The symbols move the elements like this.
QL: ω>DT, χ>FS, β>QF, τ>HB, ξ>SR, η>JZ
LD: ω>ZP, χ>ML, β>SR, τ>TR, ξ>JF, η>HB
FG: ω>ZZ, χ>DL, β>MT, τ>JD, ξ>JJ, η>BL
PF: ω>JJ, χ>HM, β>GZ, τ>PH, ξ>NS, η>ZZ
RR: ω>BF, χ>ZH, β>SD, τ>NM, ξ>ZT, η>FF
CL: ω>MM, χ>JQ, β>HT, τ>RZ, ξ>NQ, η>SQ
SD: ω>ZM, χ>SJ, β>FF, τ>BP, ξ>NM, η>RM
FD: ω>GN, χ>NS, β>SL, τ>SQ, ξ>HT, η>MD
ZM: ω>ZH, χ>SD, β>BZ, τ>MZ, ξ>QD, η>NQ
NR: ω>FP, χ>MH, β>FD, τ>HT, ξ>CL, η>SL
GJ: ω>HB, χ>HC, β>DT, τ>RL, ξ>ZP, η>QJ
TG: ω>GT, χ>JZ, β>CC, τ>QL, ξ>HC, η>QR
DL: ω>FG, χ>HF, β>DZ, τ>GZ, ξ>PF, η>CD
ZH: ω>RR, χ>ZM, β>SJ, τ>PJ, ξ>QB, η>HJ
CJ: ω>MS, χ>DQ, β>SG, τ>DZ, ξ>DL, η>ZG
LS: ω>NS, χ>SL, β>QT, τ>NR, ξ>CG, η>JJ
ML: ω>LD, χ>RL, β>QS, τ>SB, ξ>FL, η>GJ
QD: ω>QB, χ>NM, β>MZ, τ>SC, ξ>GQ, η>RR
QB: ω>ZT, χ>QD, β>PJ, τ>FQ, ξ>HN, η>BF
CD: ω>BL, χ>MS, β>DQ, τ>HF, ξ>ZZ, η>HH
QR: ω>FH, χ>NC, β>GQ, τ>JZ, ξ>QF, η>SC
NC: ω>QR, χ>HN, β>JC, τ>CM, ξ>GT, η>PC
PC: ω>SC, χ>TC, β>QB, τ>HN, ξ>FH, η>PJ
JC: ω>GQ, χ>FQ, β>PC, τ>FH, ξ>CM, η>QB
QF: ω>QJ, χ>GT, β>JZ, τ>CT, ξ>HB, η>BH
ZG: ω>TZ, χ>DR, β>JF, τ>DQ, ξ>CD, η>TR
NS: ω>FD, χ>LS, β>PH, τ>FP, ξ>MN, η>ZD
CT: ω>HC, χ>DT, β>FS, τ>QS, ξ>ML, η>GT
HH: ω>SG, χ>TZ, β>DR, τ>MS, ξ>MC, η>FL
LQ: ω>FL, χ>TR, β>TN, τ>ZG, ξ>SG, η>LD
FP: ω>SQ, χ>NR, β>GN, τ>NL, ξ>MM, η>LS
CP: ω>TN, χ>ZP, β>ML, τ>FL, ξ>DR, η>QS
NL: ω>JQ, χ>HT, β>CG, τ>BN, ξ>DJ, η>NR
HN: ω>NC, χ>GQ, β>FQ, τ>CC, ξ>TG, η>TC
DQ: ω>CJ, χ>MJ, β>HH, τ>MC, ξ>HF, η>DR
SJ: ω>SD, χ>BZ, β>HJ, τ>BF, ξ>PJ, η>DJ
TC: ω>PC, χ>ZT, β>QD, τ>GQ, ξ>QR, η>MZ
CG: ω>MN, χ>SQ, β>NR, τ>CL, ξ>BN, η>FD
DR: ω>ZG, χ>NB, β>FL, τ>MJ, ξ>MS, η>SB
HJ: ω>FF, χ>NQ, β>DJ, τ>ZM, ξ>BF, η>BN
RL: ω>ML, χ>SR, β>RN, τ>TN, ξ>LQ, η>HC
QJ: ω>FS, χ>QF, β>TG, τ>HC, ξ>RN, η>CC
CM: ω>JZ, χ>CC, β>FH, τ>QJ, ξ>DT, η>HN
FQ: ω>JC, χ>SC, β>TC, τ>QR, ξ>CC, η>QD
MC: ω>DZ, χ>BL, β>MS, τ>FG, ξ>TQ, η>MJ
SB: ω>TR, χ>TN, β>ZP, τ>NB, ξ>TZ, η>RL
TN: ω>SB, χ>CP, β>LD, τ>JF, ξ>ZG, η>SR
HB: ω>RN, χ>GJ, β>CT, τ>ML, ξ>CP, η>FS
TR: ω>LQ, χ>SB, β>CP, τ>DR, ξ>HH, η>ML
QS: ω>SR, χ>RN, β>GJ, τ>ZP, ξ>SB, η>DT
SQ: ω>CG, χ>FP, β>MH, τ>JQ, ξ>DH, η>NS
ZT: ω>TC, χ>QB, β>NM, τ>JC, ξ>NC, η>BP
FF: ω>BZ, χ>HJ, β>RM, τ>ZH, ξ>BP, η>LM
GT: ω>QF, χ>TG, β>CM, τ>DT, ξ>GJ, η>FH
GZ: ω>JD, χ>TQ, β>ZZ, τ>ZD, ξ>PH, η>HF
HF: ω>DL, χ>MT, β>MC, τ>TQ, ξ>HM, η>MS
SR: ω>RL, χ>QS, β>HB, τ>CP, ξ>TR, η>CT
BZ: ω>SJ, χ>FF, β>NQ, τ>RR, ξ>MZ, η>RZ
FH: ω>BH, χ>QR, β>HN, τ>TG, ξ>QJ, η>FQ
BH: ω>CC, χ>FH, β>NC, τ>GT, ξ>FS, η>JC
TQ: ω>GZ, χ>TM, β>FG, τ>JJ, ξ>QT, η>MT
ZZ: ω>TM, χ>FG, β>HF, τ>HM, ξ>ZD, η>MC
MM: ω>DH, χ>CL, β>NL, τ>DJ, ξ>HJ, η>CG
DH: ω>BN, χ>MM, β>JQ, τ>RM, ξ>FF, η>MN
BN: ω>LM, χ>DH, β>CL, τ>NQ, ξ>BZ, η>HT
MH: ω>NR, χ>GN, β>NS, τ>MN, ξ>JQ, η>PH
BL: ω>MC, χ>CD, β>CJ, τ>DL, ξ>TM, η>SG
GN: ω>MH, χ>FD, β>LS, τ>CG, ξ>NL, η>QT
MT: ω>HF, χ>DZ, β>BL, τ>TM, ξ>JD, η>CJ
TZ: ω>HH, χ>ZG, β>NB, τ>CJ, ξ>BL, η>LQ
PJ: ω>NM, χ>MZ, β>BF, τ>TC, ξ>FQ, η>ZM
SG: ω>MJ, χ>HH, β>ZG, τ>CD, ξ>DZ, η>JF
RZ: ω>DJ, χ>LM, β>DH, τ>FF, ξ>SD, η>JQ
MJ: ω>DQ, χ>SG, β>TZ, τ>BL, ξ>MT, η>NB
JJ: ω>ZD, χ>PF, β>JD, τ>SL, ξ>FD, η>TM
JQ: ω>CL, χ>NL, β>MN, τ>LM, ξ>RM, η>FP
BF: ω>BP, χ>RR, β>ZM, τ>QD, ξ>TC, η>BZ
HM: ω>PF, χ>JD, β>TQ, τ>QT, ξ>LS, η>FG
LM: ω>RZ, χ>BN, β>MM, τ>HJ, ξ>SJ, η>NL
RM: ω>NQ, χ>DJ, β>LM, τ>SJ, ξ>ZH, η>MM
SC: ω>FQ, χ>PC, β>ZT, τ>NC, ξ>BH, η>NM
TM: ω>TQ, χ>ZZ, β>DL, τ>PF, ξ>MD, η>DZ
JF: ω>NB, χ>FL, β>TR, τ>HH, ξ>DQ, η>CP
ZP: ω>CP, χ>LD, β>RL, τ>LQ, ξ>NB, η>RN
NQ: ω>HJ, χ>RM, β>RZ, τ>SD, ξ>RR, η>DH
FS: ω>QL, χ>QJ, β>GT, τ>GJ, ξ>QS, η>CM
BP: ω>MZ, χ>BF, β>ZH, τ>QB, ξ>PC, η>SJ
RN: ω>QS, χ>HB, β>HC, τ>LD, ξ>TN, η>QL
QT: ω>PH, χ>MD, β>JJ, τ>FD, ξ>NR, η>JD
ZD: ω>MD, χ>JJ, β>HM, τ>LS, ξ>GN, η>TQ
MS: ω>CD, χ>CJ, β>MJ, τ>MT, ξ>FG, η>TZ
JZ: ω>TG, χ>CM, β>BH, τ>FS, ξ>CT, η>NC
CC: ω>CM, χ>BH, β>QR, τ>QF, ξ>QL, η>GQ
PH: ω>SL, χ>QT, β>ZD, τ>GN, ξ>FP, η>HM
DZ: ω>MT, χ>MC, β>CD, τ>ZZ, ξ>GZ, η>DQ
FL: ω>JF, χ>LQ, β>SB, τ>TZ, ξ>MJ, η>ZP
NB: ω>DR, χ>JF, β>LQ, τ>SG, ξ>CJ, η>TN
DT: ω>CT, χ>QL, β>QJ, τ>RN, ξ>RL, η>TG
MN: ω>HT, χ>CG, β>FP, τ>MM, ξ>LM, η>GN
MZ: ω>PJ, χ>BP, β>RR, τ>ZT, ξ>SC, η>SD
JD: ω>HM, χ>GZ, β>TM, τ>MD, ξ>SL, η>DL
MD: ω>QT, χ>ZD, β>PF, τ>NS, ξ>MH, η>GZ
HC: ω>GJ, χ>CT, β>QL, τ>SR, ξ>LD, η>QF
NM: ω>QD, χ>PJ, β>BP, τ>PC, ξ>JC, η>ZH
SL: ω>LS, χ>PH, β>MD, τ>MH, ξ>SQ, η>PF
HT: ω>NL, χ>MN, β>SQ, τ>DH, ξ>RZ, η>MH
DJ: ω>RM, χ>RZ, β>BN, τ>BZ, ξ>ZM, η>CL
GQ: ω>HN, χ>JC, β>SC, τ>BH, ξ>JZ, η>ZT

The rows follow the links: the fewer symbols apart two elements are, the more alike their rows tend to be.

Each row is also shifted at random along 5 hidden directions that mean nothing.

Each row, then its element:
[-289   29  -14  -50   97  -14  -31  -57  -91 -134   -4  147 -140 -133  -37  -51  172   91  -25  -45   51 -104  -76  -17  -47  -37 -373  -12    6   87  -33  -21  -39    3   95 -111  132   29   93   74   38   46   -2  203  -36  -51  -16   -8  -64  -29   88  -17   57  152  -19   55  -71   35   70  -78  -14   77  -80 -138]
element: ZT
[ 232   31   30    6   -1   52  -12   79  -44  -54   54  102   95  -49  -70    0  -65   48    1    2   -3  -20  -21   -2  -34  -13   26   41  -26  -12  -34  -24   10  -58   28   14   38  -30   64   45  -27    8   41  -27  -30   16  -33   35   84  -22    9   91  -42   80   40   30   41    7   56   61   35    3    8   30]
element: NC
[-267   20  -53   28 -120  -66  -72   29   38  -45   45   26   66   32    6   59  -44  -13   85  -26    2   20  -31  -39  108  -56   15   13  -17   17   77   -8  -59   48  -69   58  -44  107 -130  -18  -37   39   31   22  -28   81   48  -84  -14   37   41  -32    1  -10  119  -97   83  -97   55   42  -82  -86   -1  -33]
element: MH
[  64    0  136   97 -129  -47  -75  -26   69   68  -63   -8  -17  -76  -17   71  -26   -8   48   -2   67  -10 -106  102   41  123   -7   45    5 -124  -21  -28   62   -4    2  158   92 -109   -4  112   35   18  -68  -33   49  115  -91  -94 -137   -8   66  130 -120  -27   30 -100   33    8  101  -23  -56   31  -78  -36]
element: NQ
[ -50  -21   70  -38   96    6  -37  -34   18   -3  -58  -46 -129  -67   -9  -10   66    6  -50   18  -92  -50  -17  155   -3   21  -49   -5    0  -68  -39  -17   70    8   -5  -33   90 -100   62 -109  110  -87   -6   22   21   64 -111   27 -135  -84  -86   18  -25   13  -93  -62 -184  150   -4 -140  -89   84  -53  -57]
element: JZ
[-273   -4   36   21  -15   59  -69  146  -29  -68   74    1  119  -28  -48   -6  -72  -17  -61   20  -22  -51    3   91  -30  -78  249   22  -43  -18   -3  -15   11  -63  -47   94   61 -108  -28 -103 -101  -50   10 -106   21  126  -25   61    9  -71 -106   77  -77   54  -22  -52  -59   97   16    6  -50    2   95   60]
element: HN
[ 269   -3    6   14  -83   35  -28   -3   54   58   67   32   75  -20  -36   43 -111   62   78    5   20    7  -57   -5   28   74   19   88   -3 -105  -20    4   53  -37    9   76   12   25   50  138   40   31   12  -73   11   25  -60  -42   36    7   87  108  -97  -79   73  -10   94 -103   76   54   18    2  -97   37]
element: BZ
[-271   48  107   24  -36  -62  -24   24    5  -90 -100   23  123   15   -1  -37  -63  -81  -52   -5   11  -25  -15   18   48  -85   37  -12  -28   25   12  -68  -84   78 -132   61  121   22  -88  -20   27  -78   73    9 -129  123  -93  -62   -9  -60   50  -16  -16   49  110 -143   -2   85   90   68  -96   39   -1   32]
element: CT
[ 149   25   66   49  -88  -67   79  -54   31   54 -118  -29  112  100   57  -30  -70  -93   -5   -5  103   72   22  -98   32   14   49  -21    4   28   19  -20  -76   71  -74   58    2   60  -82  124    4   -3    6  -29  -79  -24    1  -79   58   52  124  -50    5  -54   96  -32  135  -48   20  147   34    4    3   81]
element: BL
[ 314  -37   64  -14   11   13   61  -70   21   77 -107 -122   49   74   68 -105  -22  -96 -129   26   98   -8   19   -3  -53    0   94   -3   20  -10  -31    6   -8   24  -88   50  120  -33    6   88   39  -86  -43  -71  -23    9 -103  -22  -21  -61   55  -37  -57 -117  -59  -41  -60   80  -12   40  -10  142  -43  121]
element: GJ
[ 361  -13    5  -22   38   84   11   27  -41    8   52   29   34  -39  -26  -47  -14   48  -46   12   47  -40  -11   -5  -93   12   15   38    1  -14  -48   16   38  -84   62    3   58  -52  102   82  -28    4  -24  -48   27  -36  -38   55   56  -32   14   75  -51    5  -55   77  -16   19    3   13   67   72  -17   52]
element: GQ
[ 382  -17  122  150 -208  -65  -71  -24   72  104  -83  -49   31  -37   21   40  -31  -64   10  -12  193  -18 -115   45   25  118   67   33   15  -79   -1   -2   22   -8  -25  236  112 -119  -74  193  -60   51 -129  -69   77  117  -45 -127 -139   22  122  116 -148  -63   19  -90   86  -19   99   28  -39   32  -39   15]
element: DH
[-323   49  -16   56  -71  -89  -24   87  -40 -118   -4   70   79   21   -4   37   -3  -57   31  -27  -10   29   31  -65   67  -99   33  -59  -32  130   70  -39 -117   63  -42    9  -73   49 -158 -103 -123   45   42   64  -63   40  128  -17   42   58  -31  -68   88  129  103  -28   94  -24   -2   65  -33 -125  143  -36]
element: HF
[ 112   10   12  -21   34    4   42   26  -54  -54  -33    6   70   40   10  -77   -8  -46  -81    5   36  -15   38  -52  -39  -79   37  -22  -11   83    1  -12  -62   14  -39  -20   45   15  -17  -12  -33  -35   24    1  -57  -13    4   24   59  -25    7  -54   29   48    7    9   -8   48   -9   62   13   36   41   54]
element: QS
[ -74    1    5   54 -137  -62  -30  -44   53   33  -22  -14   64   37   32   18  -44  -37   38  -24  109   14  -49  -61   62   17   -5   27   11   -9   39   -1  -40   45  -57  103   21   60  -84  129  -24   39  -35   -6   -2   45    4 -112  -29   36  127   -5  -40  -69   87  -70  104  -96   60   71  -37  -13  -50   14]
element: FP
[ 277   13   16   19  -91  -16  -64  -27   59   11   29   43   26  -44  -31   55  -59   55   80  -13   15   -8  -88   13   61   48  -76   70    1  -92   -1  -16   29    1   -6   71   43   47   14  115   74   22   16    1  -11   64  -70  -82  -33  -11   99   81  -77  -49   88  -68   58  -80  114   12  -52    7 -122  -28]
element: SD
[-130  -65 -105  -64   18   75  -57    3   18   16  113  -95   22   29   24  -53  -21   12  -73   12   24  -67  -11   22  -29  -74  110   47    5  -27   11   63   28  -34  -49   37   50   27    5   -9  -24  -46  -25  -62   60   45  -41   12  -31  -69  -22  -17  -68 -126  -77  -35 -114    2  -11  -35  -68   81  -43   54]
element: MZ
[ 368  -17 -107  -96   41   97   22   76   -6  -18  129  -44  180  117    9  -61 -141    3  -52   26  -61    3   77  -63   -6 -135  223   39  -31    5   31   26  -22  -15 -100  -23  -44  116  -11  -58  -18  -69   97 -110  -48   13  -16   58  160  -54  -47  -52  -10 -105   28  -12  -19  -34  -34   97   -6    8   19  143]
element: QL
[ 422   32   -1   35  -43  -39   11  -92  -46   -6  -16  168 -107 -112  -37   28  110  105   95  -57  131  -13 -111 -103  -25  109 -384   18   26   30  -32   -7   -6  -17  164  -40   32   40   88  252   12  143  -49  156   11 -117   36  -66   -5   84  192   56   20   87   49  116  131 -130   90    4   94   -3 -105 -117]
element: MM
[ 598   20  -20   62  -80  -75  -49   10   33   -4   16   43  -76  -30  -16  118   30   23  129  -27  -57   45  -15   11   92   58  -63  -20   -8   -3   50   -5    1   27   47    9 -120    9  -76  -62  -23   81   -9   54   41   17  104  -42  -60   86  -30    7   38   45   54  -13   81  -79   -6  -41  -16 -137   39 -108]
element: PF
[-354   44   21  -20   54  -96   31  -60   -7  -68 -106   38  -87   -2   13   21   74  -20   38  -25  -80   25   26   -8   67  -25 -191  -62   -1   63   19  -54  -64  103  -16 -108  -33   70  -47  -93   88  -13   65  143  -92  -23   14  -31  -33   25    0 -104  116   94   60  -35   -5   26   -4  -30  -39  -36    0  -95]
element: DQ
[-112  -13 -114  -54    6   78  -64   95  -51  -96  167   43  121    3  -19  -46  -39   39  -53   -4   29  -75    1  -48  -35 -145  100   44  -31   55   31   31  -39  -51  -32   10   35   75  -18  -11 -111    2   28  -26    4   41   27   41   77  -53  -12  -14  -26   -7    0    6  -28  -28   18   34  -39   18   30   44]
element: QB
[-111  -20  -15  -19   30  -50   37 -171   41   81  -86  -17 -196  -25   41    4  124   39   48  -24   40    9  -45  -30   16  111 -303  -15   53  -21  -15   23   30   47   75  -68    8   50   67  125  124   38  -60  109   25 -102  -22  -61  -92   42  109  -44   28  -56  -30   39   -7  -60   -1  -74   15   39 -140  -91]
element: GN
[  42  -48  -75  -39   17   -8   -1 -105   62   97    9  -86 -141   24   47   25   71   25   51    8  -25   21    4    6   33   68  -77   -3   41  -47   17   49   53   19   28  -41  -74   43   13   -2   67   17  -51   26   75  -54   24  -24  -71   33   -8  -53   20 -123  -68   16  -46  -63  -57  -88   -9  -10  -67  -48]
element: NS
[-131  -58 -107  -14  -39   29  -12  -24   28   62   77  -83   10   65   49  -30   -8   -5   -9    7   74    3    8  -62  -13  -15   77   19   19    9   31   61   -1  -16  -13   32  -32   57  -34   54  -63   23  -53  -42   70  -22   52  -10    4   19   23  -52  -24 -133  -43   23    2  -85  -45   10   -4   10  -12   44]
element: SQ
[-194  -49 -184  -60   27   79   -6   24  -34   -2  170  -12    6   48   18  -31   24   57   -7   -8   30  -20   28 -108  -46  -66   28   13   12   66   31   85   -9  -55   45  -49  -96   95    6   12 -101   63  -29  -15   72  -89  119   47   81   33  -14  -58   30  -68  -63  108    6 -110  -76    3   48  -29   23   24]
element: MN
[ 399   -6  -69  -19   16   -3  100  -72   -3   51  -27  -25    1   90   56  -45   17  -17   -4   -1   58   52   53 -141  -21    2  -55  -32   25   72   18   30  -46   26   17  -64  -73   95   -5   77   -5   31   -7   18  -21 -130   72   -6   87   63   71  -99   65  -51    7   92   69  -79  -61   70   90   -8    2   46]
element: MC
[-119  -29  -91  -24   26    8    6  -68  -33   17   40   30 -116  -30   17  -31  122   58   12  -28   89  -37  -35  -69  -53   22 -187   -3   31   54    4   50    1  -19   95  -57   -3   41   46  101  -26   83  -72   88   66 -105   67   -6  -27   43   68  -41   29  -14  -65   97   -6  -74  -20  -50   44   23  -41  -61]
element: HT
[ -98   -7  -35   35   -7  -21    0   47  -18    3    9  -12  -57    2    7   48   44  -17   17    0  -34   32   41   16    4   15   65  -55   -6   50   27   16   -4  -13   41  -12 -110  -54  -54 -113  -92   44  -40    4   64  -24  119   45  -22   56 -103  -23   57   52  -49   45   10    6  -87  -45   21  -93  122  -37]
element: TQ
[-307   21  122   -6   43  -62   29  -75   -9  -35 -164  -19  -25  -16   34  -72   55  -72  -91   -2   55  -37  -23   39   -6  -16 -112  -32   16   17  -32  -53  -42   72  -67   -7  159  -31    0   37   91  -82    4   66  -92   38 -115  -51  -81  -58   67  -40    6   42    0  -79  -76  127   58   -9  -58  114  -55   -5]
element: HC
[  98  -15    8  -53  152   87  143   -9  -62   57  -40  -24  -38   27   11  -87   33    8  -84   32   -9   26   87  -27 -132   35   19  -32   18   30  -71   18   36  -61   93 -114  -31  -68  135    9   12  -33  -17  -49   12 -164   12  119  107    1  -55  -12   48   21 -118  179  -39   69 -115    6  157   56   41   77]
element: CP
[ -79    9   29   37  -34  -46    2  -44   52   63  -49  -15  -91  -18    7   79   22    7   87   -4  -44   51   -7   35   55  100  -54  -15   15  -54    7  -13   45   23   35    2  -74  -30    1  -18   55   32  -19   15   34  -12   19  -29  -57   57  -15   20   18  -15    8   -4   36  -38  -14  -43   12  -59  -12  -64]
element: MD
[  13   63   19   56  -36 -121   25  -36  -31  -76 -106   93  -36  -13   14   18   78  -37   47  -42   45   30  -10  -81   40  -12 -199  -60   -3  117   36  -42 -104   87   15  -35  -14   66  -83   28  -19   60   11  142  -80  -43   82  -62  -11   76   83  -65  102  125   93    2  101  -34   33   30    4  -59   36  -91]
element: MT
[  81   35  113   63  -99  -95   20   -3   83   24 -121  -48  115   84   30   40 -120 -105   31   12  -30   76   19   19  109   15  131  -18  -15  -43   28  -55  -41   91 -133   94  -15   10 -123  -43   53  -58   57  -59  -86   97  -50  -75    3    7   13   -8  -14  -30  126 -144   83   13   37   89  -53  -44   21   54]
element: HH

Start here and follow the symbols in turn, left to right. Where do you end up?
Answers are names.
[ 117  -46 -256 -145  141   97   61  -88  -38   40  166   12 -146   31   21  -45  109  141   46  -14  -30    2   49 -153  -62  -12 -215    5   40   66    6  107   28  -48  137 -212 -148  179  125   52   20   86   -1   84   66 -245  121   73  100   63   15 -105  112  -94  -88  206  -22 -172 -119  -56  116  -10  -72  -41]
β τ τ ω β: HT
[ -65  -53  -25    2  -19   15   31  -85   86  150  -18 -133  -60   67   61   15  -20  -16   28   20    7   48   15    9   20   98   63   15   33  -87    0   49   72    2   -5   26  -67   -5   14   41   55   -9  -54  -76   69  -43  -16  -24  -38   28    3   -5  -36 -169  -52    2   -7  -52  -57  -28   22   11  -59   37]
β τ χ η τ: LS
[ -89    3   82    1   27  -34   98  -94   52   96 -143  -85  -18   78   53  -20  -27  -72  -15   20  -17   66   42    0   23   64    4  -26   21  -37  -18  -17    5   61  -48  -15  -15    0    6   14  121  -68    9  -31  -53  -53  -60  -24    9   12   23  -39   14  -71   11  -25   11   27  -32   26   29   32  -37   49]
η ξ τ η χ: SG
[ 206  -52 -146  -42   48   86  -46   34  -34   10  175   15  -97  -56  -28   24   73  110   29   -8  -25  -35    2   -1  -53   13  -26   15   10    3   -3   75   65 -100  123  -53  -90  -12   77  -31  -75   76  -55    5  137  -73  101   78   -4   23  -82   22    5  -15 -120  124  -55  -65  -75 -102   42  -39   20  -53]
β ξ ξ τ: QD
[-265   20  -31  -66  157   96  116   72 -101  -29   35   46   28   26  -35  -47   -7   35  -44   32  -94   39  114  -46 -105  -32   54  -39  -19   65  -45    6    5  -65   83 -153  -93  -27  105  -92  -29  -19   56  -30  -30 -150   60  155  183    7 -111  -18   89  103  -60  176   -5   50 -112   36  152  -20  107   61]
β ξ ξ ω ω: MS
[-213   61  123   68 -100  -17  136  -66   52  134 -104   67  111   38  -23   41 -148   20  114    2   66  129  -12 -107   15  171  -61   47   13  -91  -57  -42   16   -4   44   36  -46   32   81  269  106   55   39  -77  -88 -109  -57  -66  166   89  185  105  -27  -37  164   75  264 -139   69  198  166  -20  -93   93]
τ χ ω: FD
[-135   89   70   10   45 -101  -16   12  -26 -139  -94  128  -97  -77  -45   90   68   18   85  -26 -165   31    6   56   93  -11 -205  -66  -26   46   15  -89  -41   87   21 -112  -54    9  -28 -174   78   -1  102  161  -97   23   25  -13  -41   24  -57  -25  122  205   94  -45   15   59   23  -64  -43 -111   47 -159]
η τ τ ω: SG
[ 219   46   11   12   35  -53  -11   60  -72 -135  -33   88  -11  -50  -31    6   67  -17  -14  -20  -40  -18   15   -1    0  -81  -72  -58  -31  110   16  -48  -73   31    7  -54    2   -6  -47 -120  -54    9   40   99  -63   13   62   26   -8    5  -46  -45   87  176   30    1   -9   69    6  -18  -23  -53   97  -76]
ω β τ ξ: ZG
[ 331    5   18    1   20    0   32   19  -36  -35  -38  -11   61   32   23  -59    2  -55  -81    5   47  -14   31  -32  -40  -65   58  -25  -11   71    0   -6  -56   10  -43   -2   47   -2  -29    1  -45  -29    5   -6  -40    2    7   18   32  -23    8  -46   22   21   -6   -2  -15   50  -12   43    7   35   51   54]
η ω ω β η β: CC
[ 289  -28  -26   22  -53   77   10   20   14   95   88   10   49   -7  -25   18  -72   63   32   11   65   15  -20  -39  -54   91   69   68   12  -63  -30   38   69 -100   82   60  -26  -33   79  149  -48   62  -50 -100   78  -54   10   13   70   32   47  109  -81  -75  -14   93   95  -98    6   51   95   -3  -31   67]
χ τ β β: BN
[-114    0   13   38  -28   28   71   20   14   99    3  -29   37   53   -3   41  -68   -2   37   22  -13   92   57  -34  -21   93  132   -1    4  -34  -15   17   42  -45   45   16 -112  -47   30   24  -38   30  -16  -98   42  -72   57   44   90   59  -35   47   -8  -35  -15   91  101  -49  -71   60  115  -63   59   65]
ξ ω ξ: MN
[-154  -20  -81   -9  -19  112   24   73  -36   46  147   38   94   10  -37   -5  -76   75    8   16   46   11   13  -75  -84   22  121   55   -4   -7  -24   51   42 -122   86   22  -70   -3   79  101 -100   69  -20 -110   70  -86   60   69  147   30    4   83  -46  -40  -24  143   87 -105  -30   76  134  -18   24   96]
ξ ξ β ξ: ZT
[-186  -62 -177  -56   55   76  -14    7  -45   16  147  -26  -77    2   18  -36   83   61  -27   -5   34  -43   26  -56  -76  -34  -11   -3   14   60   18   89   20  -68   85  -57  -68   33   41   -3 -104   63  -70    5  120  -96  115   71   14   21  -52  -46   29  -55 -127  120  -62  -62 -100  -71   46   -2   26   -7]
ξ τ β η η: MN
[ -81    1   31   57  -69  -15   10   25   48   78  -11  -38   16   30    2   69  -64  -15   64   14  -32   73   23   22   33   84  123  -10    0  -51    9   -2   36   -5    4   52  -96  -48  -31  -21  -19   21  -17  -76   35    6   35   -4   14   55  -40   45  -17  -36   15    3   75  -35  -38   21   39  -80   48   26]
β χ τ: ZD
[  89   11   98   33   24  -69    0  -20  -26  -45 -142  -19  -58  -23   26  -39   91  -86  -89   -6   46  -43  -12   68  -18  -18  -46  -65    4   59   -7  -41  -44   53  -38   10  108  -93  -48  -48  -14  -48  -42   63  -21   52  -24  -12 -116  -34  -14  -41   23   81  -50  -58  -86  147    5  -53  -60   58   49  -36]
β ω τ ξ χ: JF
[ 299   22  121   41  -53  -26  123  -55   78  126 -137  -71  110  106   30   -5 -145  -76   17   28   14  107   42  -26   29   91  116   12   14  -77  -29  -33    5   44  -75   56  -23    1   -9  102   92  -54   33 -109  -77  -28  -81  -52   87   26   72   24  -32  -92   85  -32  121  -23    3  142   65   14  -36  125]
β β τ: ZG
[ 182  -61 -149   -1 -113   54  -45   69   36   51  168  -92  150  113   42   -6 -110  -35   -5   12   82   15   22  -94   13  -76  295   41   -6    5   72   80  -21  -40  -80  114  -84   83 -112   21 -154   27  -35 -143   86   39   91   -9   73   18    0  -32  -63 -172    3  -18   55 -132  -44   79  -19  -44   52  116]
ξ τ χ: RM
[ 169  -60  -90  -80   46   66  -35  -81   21   50   75  -55  -74   -8   20  -43   41   57  -23    1   34  -55  -38    7  -28   -3  -82   52   27  -57  -11   57   55  -30   16  -25   48   51   80   78   63  -11  -38    6   54  -24  -61   -9  -48  -42   42  -14  -43 -125  -73    2  -95  -31    3  -65  -29   94 -125    0]
τ β ξ ω ξ: CC
[ 368  -63  -59    5   21   -5   47  -54    4   94  -32 -123  -99   64   80  -25   85  -59  -56   12   59   18   54  -26  -47   32   64  -62   35   49   21   60    7   -1   28  -12  -64  -43  -33  -18  -63   14 -116  -27  105  -76   91   29  -52   44  -52  -88   35  -79 -136   67  -52    9 -130  -60   39   10   61   19]
ξ ξ χ χ: SL
